Below is a small trained network, with its code and all its weights. Each question gives an input and a class and asks what happens when units are switched off, that is, made to give their printed mean instead of their output.

import numpy as np


def w(rows, s, z=0):
    codes = np.array(rows[::2]) - 128.0
    scale = np.full(codes.shape[1], s)
    scale[-1] = z or s
    return codes * scale


def f(y):
    return y / 2 * (1 + np.tanh(0.7978845608 * (y + 0.044715 * y**3)))


def log_softmax(a):
    a = a - a.max(-1, keepdims=True)
    return a - np.log(np.exp(a).sum(-1, keepdims=True))


def net(x, mask):
    res = np.array(x, float).reshape(1, 4) / 4 @ E
    y = f(res @ A[0][:, :-1].T + A[0][:, -1])
    res = res + np.where(mask, y, B[0][:, -1]) @ B[0][:, :-1]
    return log_softmax(res[-1] @ U[:, :-1].T + U[:, -1])


A, B = {}, {}
E = w([
[229,159,92],'x0',
[198,2,150],'x1',
[176,104,201],'x2',
[171,13,59],'x3',
],0.0076)
A[0] = w([
[143,130,116,127],'N0',
[126,112,102,111],'N1',
[122,117,102,133],'N2',
[123,124,117,136],'N3',
[187,195,76,61],'N4',
[76,164,66,103],'N5',
[141,127,114,139],'N6',
[80,97,107,91],'N7',
[90,121,161,42],'N8',
[61,94,184,38],'N9',
[153,174,84,71],'N10',
[136,114,175,36],'N11',
[141,126,118,140],'N12',
[88,136,197,2],'N13',
[150,134,116,148],'N14',
[97,118,129,92],'N15',
[108,114,157,45],'N16',
[245,152,255,55],'N17',
[104,116,125,107],'N18',
[209,173,110,114],'N19',
[105,92,80,69],'N20',
[98,106,96,125],'N21',
[142,125,111,91],'N22',
[121,170,72,37],'N23',
[116,140,114,109],'N24',
[125,122,152,65],'N25',
[160,140,117,102],'N26',
[175,155,110,138],'N27',
[189,170,183,152],'N28',
[125,122,118,148],'N29',
[90,103,115,105],'N30',
[158,131,184,69],'N31',
[100,118,149,82],'N32',
[72,103,170,63],'N33',
[95,119,144,68],'N34',
[137,119,117,122],'N35',
[169,200,102,82],'N36',
[62,86,107,60],'N37',
[145,132,120,178],'N38',
[142,131,118,100],'N39',
[161,158,157,110],'N40',
[163,116,194,43],'N41',
],0.015,0.0057)
B[0] = w([
[150,127,140,134],'N0',
[153,120,145,134],'N1',
[138,111,131,140],'N2',
[129,119,126,133],'N3',
[170,172,137,192],'N4',
[1,158,68,218],'N5',
[152,123,141,139],'N6',
[99,89,144,148],'N7',
[111,146,158,136],'N8',
[145,174,181,170],'N9',
[130,169,129,162],'N10',
[99,145,79,130],'N11',
[150,122,139,138],'N12',
[88,105,190,159],'N13',
[163,122,144,147],'N14',
[107,130,134,130],'N15',
[120,164,126,121],'N16',
[142,86,5,254],'N17',
[114,123,134,129],'N18',
[183,147,181,201],'N19',
[172,116,157,147],'N20',
[120,92,130,150],'N21',
[147,131,135,124],'N22',
[77,195,103,164],'N23',
[108,138,106,135],'N24',
[107,147,115,117],'N25',
[148,131,142,137],'N26',
[176,130,151,170],'N27',
[176,80,100,206],'N28',
[136,118,132,138],'N29',
[110,102,147,141],'N30',
[133,111,91,150],'N31',
[122,143,140,131],'N32',
[150,159,170,160],'N33',
[111,143,141,130],'N34',
[149,124,141,132],'N35',
[184,149,110,191],'N36',
[85,78,150,156],'N37',
[162,115,138,158],'N38',
[138,133,136,123],'N39',
[143,121,126,153],'N40',
[97,120,58,160],'N41',
],0.033,0.0072)
U = w([
[121,39,173,135],'0',
[70,170,163,2],'1',
[67,144,254,176],'2',
[116,103,75,178],'3',
[45,102,139,109],'4',
[146,58,152,163],'5',
[159,230,90,118],'6',
],0.0091,0.0073)

Each question gives the input, the list of numbers given to net, and the class t.
The units are the neurons (one row each of A and B). Each row of codes is followed by its name. A weight is (code - 128) times the scale printed after its matrix; where a second scale follows, it is the last column's (A, B and U).
mask holds one flag per neuron, in row order. A switched-off neuron (its flag False) gives its mean, the last column of its row in B, instead of its output. The means were averaged over made-up inputs and are rounded, as every weight is.
A unit's drop is (log p(t) with every unit on - log p(t) with that unit switched off) / (log p(t) with every unit on - log p(t) with every unit switched off).
The circuit of an input: a set's keep is (log p(t) with only the set's units on - log p(t) with every unit switched off) / (log p(t) with every unit on - log p(t) with every unit switched off). Starting from the 12 units with the biggest drops (on a tie, the unit counted first), units are removed one at a time, each time the one whose removal leaves the highest keep (on an exact tie, the one counted first), for as long as the keep stays at least 0.8.
circuit, biggest first: the units of the circuit, biggest drop first
most important unit: the unit with the biggest drop
top k neurons: the k neurons with the biggest drops, biggest first
drop when u is switched off: that unit's drop, to one decimal
input [-7,-8,1,4], class 4: most important unit -> N5
input [0,3,-7,1], class 5: circuit, biggest first -> (N17, N23)
input [5,7,2,7], class 5: circuit, biggest first -> (N5, N19)
input [7,8,-6,-7], class 5: top 3 neurons -> (N5, N23, N28)
input [-1,-3,0,2], class 4: circuit, biggest first -> (N17, N19, N4)
input [-7,4,5,4], class 2: circuit, biggest first -> (N17, N9)
input [-4,-6,-6,-7], class 1: top 3 neurons -> (N5, N17, N23)
input [-6,4,3,4], class 2: top 3 neurons -> (N17, N28, N9)
input [-5,-4,2,3], class 4: top 4 neurons -> (N19, N4, N27, N13)
input [-6,7,1,-7], class 2: top 2 neurons -> (N9, N13)
input [-4,-6,4,8], class 0: top 3 neurons -> (N5, N23, N17)
input [8,5,8,-3], class 3: drop when N17 is switched off -> 1.9
input [-6,-1,-5,7], class 0: drop when N20 is switched off -> 0.3
input [-8,-2,-2,4], class 2: drop when N17 is switched off -> 0.3
input [-7,-7,-4,2], class 4: circuit, biggest first -> (N5)
